Here is a tiny trained network, its code and every weight. The questions are about switching its units off for an input and a class, where a switched-off unit gives its printed mean instead of its output.

import numpy as np


def w(rows, s, z=0):
    codes = np.array(rows[::2]) - 128.0
    scale = np.full(codes.shape[1], s)
    scale[-1] = z or s
    return codes * scale


def f(y):
    return y / 2 * (1 + np.tanh(0.7978845608 * (y + 0.044715 * y**3)))


def log_softmax(a):
    a = a - a.max(-1, keepdims=True)
    return a - np.log(np.exp(a).sum(-1, keepdims=True))


def net(x, mask):
    res = np.array(x, float).reshape(1, 3) / 4 @ E
    y = f(res @ A[0][:, :-1].T + A[0][:, -1])
    res = res + np.where(mask, y, B[0][:, -1]) @ B[0][:, :-1]
    return log_softmax(res[-1] @ U[:, :-1].T + U[:, -1])


A, B = {}, {}
E = w([
[76,49,88,30,151],'x0',
[185,194,119,5,139],'x1',
[109,122,246,85,60],'x2',
],0.011)
A[0] = w([
[196,142,92,131,101,109],'N1',
[167,137,234,78,51,109],'N2',
[118,145,81,92,161,46],'N3',
[41,36,160,121,49,128],'N4',
[96,72,138,243,160,199],'N5',
[113,111,97,79,173,45],'N6',
[175,120,171,186,76,43],'N7',
[103,86,94,68,188,162],'N8',
[125,131,116,128,107,127],'N9',
[189,121,128,18,76,1],'N10',
[121,132,148,129,165,127],'N11',
[209,244,29,156,167,154],'N12',
[100,151,122,128,125,125],'N13',
[99,92,110,234,127,70],'N14',
[153,79,3,173,202,229],'N15',
[81,76,82,34,214,10],'N16',
[220,178,110,138,150,129],'N17',
[116,91,124,124,82,107],'N18',
[142,155,115,56,84,153],'N19',
[175,161,190,98,59,18],'N20',
[211,166,119,134,120,115],'N21',
[148,122,95,121,72,123],'N22',
[61,37,173,93,68,123],'N23',
[98,71,59,57,143,141],'N24',
[125,183,191,210,78,35],'N25',
[77,103,112,129,51,89],'N26',
[112,102,119,204,131,81],'N27',
[103,74,11,172,218,29],'N28',
[92,106,95,238,113,59],'N29',
[120,184,189,104,98,39],'N30',
[86,84,161,128,129,125],'N31',
[40,45,134,150,127,97],'N32',
[156,207,223,210,116,141],'N33',
],0.011,0.012)
B[0] = w([
[100,151,145,114,144,141],'N1',
[169,91,120,74,77,192],'N2',
[139,144,158,110,155,138],'N3',
[61,153,86,191,155,188],'N4',
[139,68,108,99,59,230],'N5',
[165,130,149,116,121,143],'N6',
[115,90,97,116,73,150],'N7',
[127,85,102,147,99,194],'N8',
[126,135,117,113,126,128],'N9',
[126,21,73,135,42,156],'N10',
[122,126,135,127,125,128],'N11',
[81,200,112,180,198,219],'N12',
[124,130,127,120,126,127],'N13',
[176,153,175,85,137,176],'N14',
[201,154,202,76,131,252],'N15',
[239,186,212,35,151,174],'N16',
[103,191,122,168,198,169],'N17',
[108,131,130,121,138,133],'N18',
[155,129,161,112,137,177],'N19',
[182,166,188,56,145,148],'N20',
[120,174,118,140,173,155],'N21',
[117,131,150,134,119,127],'N22',
[59,154,79,179,141,184],'N23',
[134,107,112,123,73,197],'N24',
[110,59,89,129,72,171],'N25',
[95,132,114,144,148,136],'N26',
[181,138,172,79,117,158],'N27',
[89,9,63,141,25,183],'N28',
[212,172,189,60,164,174],'N29',
[172,137,164,72,149,142],'N30',
[80,136,85,145,162,150],'N31',
[63,148,55,158,146,168],'N32',
[183,105,125,96,98,216],'N33',
],0.012,0.017)
U = w([
[224,184,176,101,137,113],'0',
[118,7,44,136,52,25],'1',
[2,215,56,215,224,254],'2',
],0.0095,0.0013)

Each question gives the input, the list of numbers given to net, and the class t.
The units are the neurons (one row each of A and B). Each row of codes is followed by its name. A weight is (code - 128) times the scale printed after its matrix; where a second scale follows, it is the last column's (A, B and U).
mask holds one flag per neuron, in row order. A switched-off neuron (its flag False) gives its mean, the last column of its row in B, instead of its output. The means were averaged over made-up inputs and are rounded, as every weight is.
A unit's drop is (log p(t) with every unit on - log p(t) with that unit switched off) / (log p(t) with every unit on - log p(t) with every unit switched off).
The circuit of an input: a set's keep is (log p(t) with only the set's units on - log p(t) with every unit switched off) / (log p(t) with every unit on - log p(t) with every unit switched off). Starting from the 12 units with the biggest drops (on a tie, the unit counted first), units are removed one at a time, each time the one whose removal leaves the highest keep (on an exact tie, the one counted first), for as long as the keep stays at least 0.8.
circuit, biggest first: the units of the circuit, biggest drop first
unit that matters most: the unit with the biggest drop
k most important neurons: the k neurons with the biggest drops, biggest first
drop of u: that unit's drop, to one decimal
input [0,-4,0], class 0: unit that matters most => N28
input [-7,7,0], class 2: 2 most important neurons => N12, N15
input [7,2,-3], class 0: 3 most important neurons => N16, N15, N5
input [1,-4,8], class 2: 2 most important neurons => N4, N23
input [-5,0,5], class 1: 2 most important neurons => N15, N25
input [6,2,8], class 1: 2 most important neurons => N2, N10
input [1,2,7], class 1: 2 most important neurons => N15, N16
input [0,-8,-3], class 0: 2 most important neurons => N29, N15
input [1,3,5], class 1: 4 most important neurons => N15, N16, N29, N10
input [0,5,-8], class 2: 2 most important neurons => N12, N17
input [1,8,4], class 1: 4 most important neurons => N10, N15, N16, N29
input [-7,-7,-5], class 0: drop of N29 => 0.2
input [-1,0,2], class 1: drop of N16 => 1.0
input [-7,-8,-5], class 0: circuit, biggest first => N29
input [-2,-1,1], class 1: drop of N12 => 0.3
